Below are the code and all the weights of a small trained network. Each question names an input and a class and asks about switching units off, where a switched-off unit gives its printed mean instead of its output.

import numpy as np


def w(rows, s, z=0):
    codes = np.array(rows[::2]) - 128.0
    scale = np.full(codes.shape[1], s)
    scale[-1] = z or s
    return codes * scale


def f(y):
    return np.maximum(y, 0)


def log_softmax(a):
    a = a - a.max(-1, keepdims=True)
    return a - np.log(np.exp(a).sum(-1, keepdims=True))


def net(x, mask):
    res = np.array(x, float).reshape(1, 4) / 4 @ E
    y = f(res @ A[0][:, :-1].T + A[0][:, -1])
    res = res + np.where(mask, y, B[0][:, -1]) @ B[0][:, :-1]
    return log_softmax(res[-1] @ U[:, :-1].T + U[:, -1])


A, B = {}, {}
E = w([
[89,112,128,127,95,93,89],'x0',
[255,42,201,121,102,58,52],'x1',
[136,152,108,136,141,111,102],'x2',
[128,139,167,183,79,40,158],'x3',
],0.0092)
A[0] = w([
[174,128,24,28,103,203,74,254],'neuron 1',
[195,44,211,71,182,82,80,239],'neuron 2',
[126,252,140,194,60,60,229,186],'neuron 3',
[135,113,193,132,50,2,153,241],'neuron 4',
[193,117,195,30,182,165,43,236],'neuron 5',
[100,99,149,184,114,140,145,2],'neuron 6',
[75,177,21,237,86,89,147,215],'neuron 7',
[117,101,136,208,144,40,207,202],'neuron 8',
[130,42,132,14,193,180,37,202],'neuron 9',
[212,54,158,109,139,77,142,188],'neuron 10',
[152,124,178,68,154,234,104,238],'neuron 11',
[61,158,3,70,156,194,110,254],'neuron 12',
],0.0068,0.0029)
B[0] = w([
[42,72,135,71,108,84,103,207],'neuron 1',
[209,105,61,179,49,30,17,254],'neuron 2',
[158,188,201,141,173,106,159,216],'neuron 3',
[212,185,121,184,213,184,150,244],'neuron 4',
[118,56,82,100,47,47,107,223],'neuron 5',
[63,62,147,129,125,122,142,132],'neuron 6',
[130,152,255,89,150,156,181,204],'neuron 7',
[166,194,133,186,173,155,178,198],'neuron 8',
[53,97,147,115,174,44,40,213],'neuron 9',
[182,121,34,168,92,86,64,222],'neuron 10',
[75,77,116,86,107,82,68,191],'neuron 11',
[73,132,144,30,163,113,126,229],'neuron 12',
],0.007,0.009)
U = w([
[42,127,115,53,140,164,127,153],'0',
[148,89,102,103,99,70,94,60],'1',
[95,195,187,185,150,109,189,248],'2',
[197,157,77,254,118,109,129,3],'3',
],0.0083,0.0029)

Each question gives the input, the list of numbers given to net, and the class t.
The units are the neurons (one row each of A and B). Each row of codes is followed by its name. A weight is (code - 128) times the scale printed after its matrix; where a second scale follows, it is the last column's (A, B and U).
mask holds one flag per neuron, in row order. A switched-off neuron (its flag False) gives its mean, the last column of its row in B, instead of its output. The means were averaged over made-up inputs and are rounded, as every weight is.
A unit's drop is (log p(t) with every unit on - log p(t) with that unit switched off) / (log p(t) with every unit on - log p(t) with every unit switched off).
The circuit of an input: a set's keep is (log p(t) with only the set's units on - log p(t) with every unit switched off) / (log p(t) with every unit on - log p(t) with every unit switched off). Starting from all 12 units, units are removed one at a time, each time the one whose removal leaves the highest keep (on an exact tie, the one counted first), for as long as the keep stays at least 0.8.
units of the circuit, in order: the units of the circuit, biggest drop first
unit that matters most: the unit with the biggest drop
k most important neurons: the k neurons with the biggest drops, biggest first
drop of u: that unit's drop, to one decimal
input [-8,-4,5,0], class 0: units of the circuit, in order : [neuron 12; neuron 2]
input [0,1,5,2], class 3: unit that matters most : neuron 12
input [-2,0,3,1], class 2: units of the circuit, in order : [neuron 2; neuron 5]
input [0,-2,2,-1], class 0: 2 most important neurons : [neuron 2; neuron 4]
input [0,2,-6,1], class 3: 2 most important neurons : [neuron 12; neuron 1]
input [1,-1,-6,-2], class 0: 2 most important neurons : [neuron 2; neuron 10]
input [7,-2,5,1], class 2: drop of neuron 5 : 0.1
input [3,8,2,2], class 3: drop of neuron 4 : 0.3
input [3,-2,1,-1], class 0: drop of neuron 4 : 0.1
input [-7,-1,-2,-1], class 0: drop of neuron 2 : 0.4
